Below are the code and all the weights of a small trained network. Each question names an input and a class and asks about switching units off, where a switched-off unit gives its printed mean instead of its output.

import numpy as np


def w(rows, s, z=0):
    codes = np.array(rows[::2]) - 128.0
    scale = np.full(codes.shape[1], s)
    scale[-1] = z or s
    return codes * scale


def norm(h):
    return h / np.sqrt((h * h).mean(-1, keepdims=True) + 1e-5)


def f(y):
    return y / 2 * (1 + np.tanh(0.7978845608 * (y + 0.044715 * y**3)))


def log_softmax(a):
    a = a - a.max(-1, keepdims=True)
    return a - np.log(np.exp(a).sum(-1, keepdims=True))


def net(x, mask):
    res = np.array(x, float).reshape(1, 7) / 4 @ E
    u = 0
    for l in range(3):
        y = f(norm(res) @ A[l][:, :-1].T + A[l][:, -1])
        res = res + np.where(mask[u : u + 4], y, B[l][:, -1]) @ B[l][:, :-1]
        u += 4
    return log_softmax(norm(res)[-1] @ U[:, :-1].T + U[:, -1])


A, B = {}, {}
E = w([
[66,169,101,195,81],'x0',
[77,86,146,80,124],'x1',
[159,156,112,141,55],'x2',
[145,6,153,111,142],'x3',
[153,138,215,184,63],'x4',
[167,118,143,13,156],'x5',
[133,120,153,174,107],'x6',
],0.0019)
A[0] = w([
[185,64,199,15,157,255],'L0N0',
[75,216,60,219,95,249],'L0N1',
[207,102,120,252,56,98],'L0N2',
[159,87,239,2,210,240],'L0N3',
],0.0032,0.00072)
B[0] = w([
[107,242,22,126,8,233],'L0N0',
[205,205,88,42,176,206],'L0N1',
[115,13,116,51,184,174],'L0N2',
[230,181,4,164,103,254],'L0N3',
],0.0028,0.0023)
A[1] = w([
[119,254,107,152,151,213],'L1N0',
[81,109,52,82,205,238],'L1N1',
[69,161,91,57,90,11],'L1N2',
[159,147,175,127,61,253],'L1N3',
],0.0043,0.0011)
B[1] = w([
[193,156,58,144,84,252],'L1N0',
[249,232,90,156,40,210],'L1N1',
[77,30,167,252,145,153],'L1N2',
[145,104,63,123,180,184],'L1N3',
],0.0039,0.0026)
A[2] = w([
[92,182,84,133,210,85],'L2N0',
[197,63,4,49,98,214],'L2N1',
[67,131,155,102,181,7],'L2N2',
[95,66,113,52,95,129],'L2N3',
],0.0037,0.0021)
B[2] = w([
[161,174,96,252,115,123],'L2N0',
[154,254,36,233,87,254],'L2N1',
[46,68,100,174,117,97],'L2N2',
[228,158,149,170,114,125],'L2N3',
],0.0028,0.0049)
U = w([
[180,225,2,95,102,250],'0',
[54,36,252,72,155,6],'1',
],0.0065,0.0019)

Each question gives the input, the list of numbers given to net, and the class t.
The units are the neurons (one row each of A and B). Each row of codes is followed by its name. A weight is (code - 128) times the scale printed after its matrix; where a second scale follows, it is the last column's (A, B and U).
mask holds one flag per neuron, layer by layer. A switched-off neuron (its flag False) gives its mean, the last column of its row in B, instead of its output. The means were averaged over made-up inputs and are rounded, as every weight is.
A unit's drop is (log p(t) with every unit on - log p(t) with that unit switched off) / (log p(t) with every unit on - log p(t) with every unit switched off).
The circuit of an input: a set's keep is (log p(t) with only the set's units on - log p(t) with every unit switched off) / (log p(t) with every unit on - log p(t) with every unit switched off). Starting from all 12 units, units are removed one at a time, each time the one whose removal leaves the highest keep (on an exact tie, the one counted first), for as long as the keep stays at least 0.8.
circuit, biggest first: the units of the circuit, biggest drop first
most important unit: the unit with the biggest drop
top k neurons: the k neurons with the biggest drops, biggest first
drop of u: that unit's drop, to one decimal
input [-2,-1,-4,-3,5,-4,4], class 1: circuit, biggest first => (L0N3, L2N1, L1N1)
input [-3,6,-6,-6,4,-7,0], class 1: top 4 neurons => (L0N3, L0N0, L2N1, L1N1)
input [1,0,-7,2,3,-1,1], class 1: most important unit => L1N0
input [2,2,5,-4,7,-3,6], class 1: circuit, biggest first => (L0N3, L2N1, L1N1)
input [5,6,7,6,-4,-3,8], class 1: circuit, biggest first => (L0N3, L1N0, L2N1, L0N0)
input [-4,-7,1,-4,8,0,7], class 1: top 3 neurons => (L0N0, L0N3, L2N1)
input [6,8,1,8,3,-2,-5], class 1: top 2 neurons => (L1N0, L2N1)
input [6,5,6,4,1,3,-6], class 1: top 2 neurons => (L1N2, L0N3)
input [0,5,-2,-3,2,0,7], class 1: top 2 neurons => (L0N3, L0N0)
input [-8,-4,-8,2,6,-7,1], class 1: drop of L1N0 => 0.1
